Here is a tiny trained network, its code and every weight. The questions are about switching its units off for an input and a target symbol, where a switched-off unit gives its printed mean instead of its output.

import numpy as np


def w(rows, s, z=0):
    codes = np.array(rows[::2]) - 128.0
    scale = np.full(codes.shape[1], s)
    scale[-1] = z or s
    return codes * scale


def norm(h):
    return h / np.sqrt((h * h).mean(-1, keepdims=True) + 1e-5)


def f(y):
    return np.maximum(y, 0)


def softmax(a):
    e = np.exp(a - a.max(-1, keepdims=True))
    return e / e.sum(-1, keepdims=True)


def log_softmax(a):
    a = a - a.max(-1, keepdims=True)
    return a - np.log(np.exp(a).sum(-1, keepdims=True))


def net(x, mask):
    ids = ['αδεζθλμπστψω'.index(c) for c in x.split()]
    T = len(ids)
    res = E[ids] + P[:T]
    u = 0
    for l in range(2):
        q, k, v = (norm(res) @ M[l].T for M in (Q, K, V))
        z = softmax(np.where(np.tri(T) > 0, q @ k.T / 4**0.5, -1e9)) @ v
        res = res + np.where(mask[u], z, O[l][:, -1]) @ O[l][:, :-1]
        u += 1
        y = f(norm(res) @ A[l][:, :-1].T + A[l][:, -1])
        res = res + np.where(mask[u : u + 12], y, B[l][:, -1]) @ B[l][:, :-1]
        u += 12
    return log_softmax(norm(res)[-1] @ U[:, :-1].T + U[:, -1])


Q, K, V, O, A, B = {}, {}, {}, {}, {}, {}
E = w([
[81,122,107,101,173],'α',
[105,144,110,73,174],'δ',
[41,141,192,130,106],'ε',
[121,85,129,92,108],'ζ',
[82,164,107,111,90],'θ',
[137,162,211,100,166],'λ',
[254,145,175,115,140],'μ',
[162,156,106,119,149],'π',
[115,132,103,90,160],'σ',
[150,151,115,132,147],'τ',
[144,85,143,172,31],'ψ',
[143,119,151,192,135],'ω',
],0.026)
P = w([
[186,255,86,112,205],'0',
[183,189,95,106,199],'1',
[171,144,106,104,189],'2',
[168,108,113,112,175],'3',
[163,80,125,118,167],'4',
[167,47,134,122,166],'5',
[163,37,136,125,178],'6',
],0.008)
Q[0] = w([
[119,84,138,81,254],'L0H0',
[136,150,150,111,177],'L0H0',
[166,171,114,141,230],'L0H0',
[213,104,119,155,170],'L0H0',
],0.0095)
K[0] = w([
[156,83,195,179,62],'L0H0',
[169,92,140,120,72],'L0H0',
[106,155,236,87,2],'L0H0',
[110,50,66,206,112],'L0H0',
],0.0073)
V[0] = w([
[93,63,143,175,72],'L0H0',
[170,155,58,139,29],'L0H0',
[24,7,2,231,106],'L0H0',
[200,195,77,116,127],'L0H0',
],0.0054)
O[0] = w([
[126,63,112,192,143,57],'L0H0',
[56,2,171,31,48,115],'L0H0',
[116,133,129,88,132,3],'L0H0',
[171,184,88,182,210,186],'L0H0',
],0.0061,0.006)
A[0] = w([
[122,148,188,143,39,113],'L0N0',
[126,66,143,83,125,125],'L0N1',
[52,254,118,183,88,254],'L0N2',
[101,158,148,56,66,230],'L0N3',
[108,153,171,144,129,125],'L0N4',
[175,105,65,198,97,241],'L0N5',
[35,173,96,161,74,67],'L0N6',
[141,206,58,140,26,81],'L0N7',
[72,122,177,131,172,26],'L0N8',
[153,163,165,69,156,101],'L0N9',
[106,187,136,41,117,141],'L0N10',
[97,178,168,85,147,38],'L0N11',
],0.0084,0.0022)
B[0] = w([
[112,125,92,224,125,158],'L0N0',
[163,129,90,188,163,170],'L0N1',
[100,66,106,132,96,253],'L0N2',
[212,159,97,160,189,185],'L0N3',
[93,77,121,142,187,152],'L0N4',
[97,63,79,84,189,202],'L0N5',
[128,93,111,2,155,175],'L0N6',
[105,99,207,89,107,190],'L0N7',
[182,126,93,115,85,163],'L0N8',
[102,91,88,136,95,231],'L0N9',
[143,90,118,194,151,235],'L0N10',
[140,101,106,132,129,187],'L0N11',
],0.0089,0.0045)
Q[1] = w([
[182,145,100,138,251],'L1H0',
[89,252,228,140,16],'L1H0',
[144,160,127,104,130],'L1H0',
[148,36,176,166,85],'L1H0',
],0.013)
K[1] = w([
[199,96,225,126,175],'L1H0',
[123,250,108,124,189],'L1H0',
[95,133,97,103,97],'L1H0',
[135,155,94,187,55],'L1H0',
],0.017)
V[1] = w([
[163,106,61,79,134],'L1H0',
[119,147,182,126,212],'L1H0',
[65,176,85,166,155],'L1H0',
[159,118,73,250,155],'L1H0',
],0.011)
O[1] = w([
[112,219,101,83,60,221],'L1H0',
[5,244,146,197,217,119],'L1H0',
[82,82,208,39,144,89],'L1H0',
[113,82,146,255,40,254],'L1H0',
],0.0096,0.0065)
A[1] = w([
[90,126,82,26,89,138],'L1N0',
[82,98,68,124,121,132],'L1N1',
[52,44,184,47,4,224],'L1N2',
[69,134,99,84,164,83],'L1N3',
[143,29,153,128,112,86],'L1N4',
[159,132,77,163,48,215],'L1N5',
[95,132,100,78,124,53],'L1N6',
[111,56,133,164,20,183],'L1N7',
[40,182,83,137,119,116],'L1N8',
[81,87,109,189,146,175],'L1N9',
[218,189,172,96,136,254],'L1N10',
[122,93,165,113,241,138],'L1N11',
],0.012,0.0034)
B[1] = w([
[10,36,72,239,129,195],'L1N0',
[250,147,101,183,82,187],'L1N1',
[183,221,44,137,250,206],'L1N2',
[147,87,121,118,67,172],'L1N3',
[177,105,192,2,147,194],'L1N4',
[113,70,209,31,125,254],'L1N5',
[86,109,72,164,61,157],'L1N6',
[168,103,140,19,87,254],'L1N7',
[185,132,207,110,98,201],'L1N8',
[148,27,127,132,151,226],'L1N9',
[129,38,4,161,156,196],'L1N10',
[143,193,162,18,167,161],'L1N11',
],0.007,0.0082)
U = w([
[182,99,142,53,30,109],'α',
[161,97,141,19,226,56],'δ',
[172,194,216,143,85,147],'ε',
[22,100,160,84,117,169],'ζ',
[108,167,98,186,22,176],'θ',
[125,169,175,137,225,253],'λ',
[235,161,69,203,139,110],'μ',
[96,223,107,51,116,215],'π',
[131,143,123,125,123,97],'σ',
[196,249,109,80,78,110],'τ',
[109,42,157,216,139,96],'ψ',
[81,99,7,105,130,135],'ω',
],0.014,0.0044)

Each question gives the input, a string of symbols that net reads in full, and the target symbol t.
The units are the heads (4 rows each of Q, K, V and O) and the neurons (one row each of A and B). Each row of codes is followed by its name. A weight is (code - 128) times the scale printed after its matrix; where a second scale follows, it is the last column's (O, A, B and U).
mask holds one flag per unit, layer by layer, with each layer's heads first. A switched-off unit (its flag False) gives its mean, the last column of its rows in O or B, instead of its output. The means were averaged over made-up inputs and are rounded, as every weight is.
A unit's drop is (log p(t) with every unit on - log p(t) with that unit switched off) / (log p(t) with every unit on - log p(t) with every unit switched off).
The circuit of an input: a set's keep is (log p(t) with only the set's units on - log p(t) with every unit switched off) / (log p(t) with every unit on - log p(t) with every unit switched off). Starting from the 12 units with the biggest drops (on a tie, the unit counted first), units are removed one at a time, each time the one whose removal leaves the highest keep (on an exact tie, the one counted first), for as long as the keep stays at least 0.8.
units of the circuit, in order: the units of the circuit, biggest drop first
unit that matters most: the unit with the biggest drop
top k neurons: the k neurons with the biggest drops, biggest first
k most important neurons of layer l: the k neurons of layer l with the biggest drops, biggest first
drop when u is switched off: that unit's drop, to one decimal
input α σ π σ α, target ζ: top neuron : [L0N2]
input δ ε α, target δ: units of the circuit, in order : [L1H0 L0N2]
input θ ζ λ ε τ π, target δ: top 3 neurons : [L0N2 L0N5 L0N1]
input σ σ ε σ α α, target δ: units of the circuit, in order : [L0N2 L1H0]
input σ π δ δ, target π: top 2 neurons : [L0N2 L1N8]
input μ ε π, target δ: units of the circuit, in order : [L0N2 L0N6 L1H0]
input α ζ μ ω π, target ψ: top 2 neurons : [L0N5 L1N2]
input σ ω α α ζ τ, target α: units of the circuit, in order : [L0N1 L1H0 L1N5]
input α τ σ ζ α μ, target μ: units of the circuit, in order : [L1H0 L1N7]
input ε σ ψ τ σ α ω, target α: units of the circuit, in order : [L1H0 L1N7]
input ζ μ τ λ ε, target δ: top 2 neurons : [L0N2 L0N6]
input τ π δ θ π, target ω: top 2 neurons : [L0N6 L0N2]
input σ τ π, target τ: 3 most important neurons of layer 1 : [L1N0 L1N9 L1N8]
input τ ω σ, target ψ: unit that matters most : L1H0
input μ θ δ α α τ τ, target ω: top 3 neurons : [L0N7 L0N2 L0N10]
input θ σ π, target ω: 3 most important neurons of layer 0 : [L0N2 L0N7 L0N3]
input τ θ δ, target ω: top 2 neurons : [L1N0 L0N7]
input τ θ τ, target ω: 4 most important neurons of layer 0 : [L0N7 L0N2 L0N6 L0N3]
input σ ζ λ ζ σ σ δ, target α: top 2 neurons : [L0N1 L1N5]
input α ω π, target ψ: units of the circuit, in order : [L1H0]
input ω ψ ω λ θ τ θ, target δ: 2 most important neurons of layer 1 : [L1N2 L1N4]
input θ μ ε, target δ: 3 most important neurons of layer 0 : [L0N2 L0N0 L0N3]
input σ α σ, target θ: 2 most important neurons of layer 0 : [L0N9 L0N10]
input θ θ θ θ δ, target ω: top 2 neurons : [L0N6 L1N0]
input σ ψ π, target α: 2 most important neurons of layer 0 : [L0N0 L0N5]
input ε λ λ α, target λ: drop when L1H0 is switched off : 1.0
input θ ψ μ ε, target α: drop when L1N0 is switched off : 0.0
input ε α τ, target δ: drop when L1H0 is switched off : 0.8
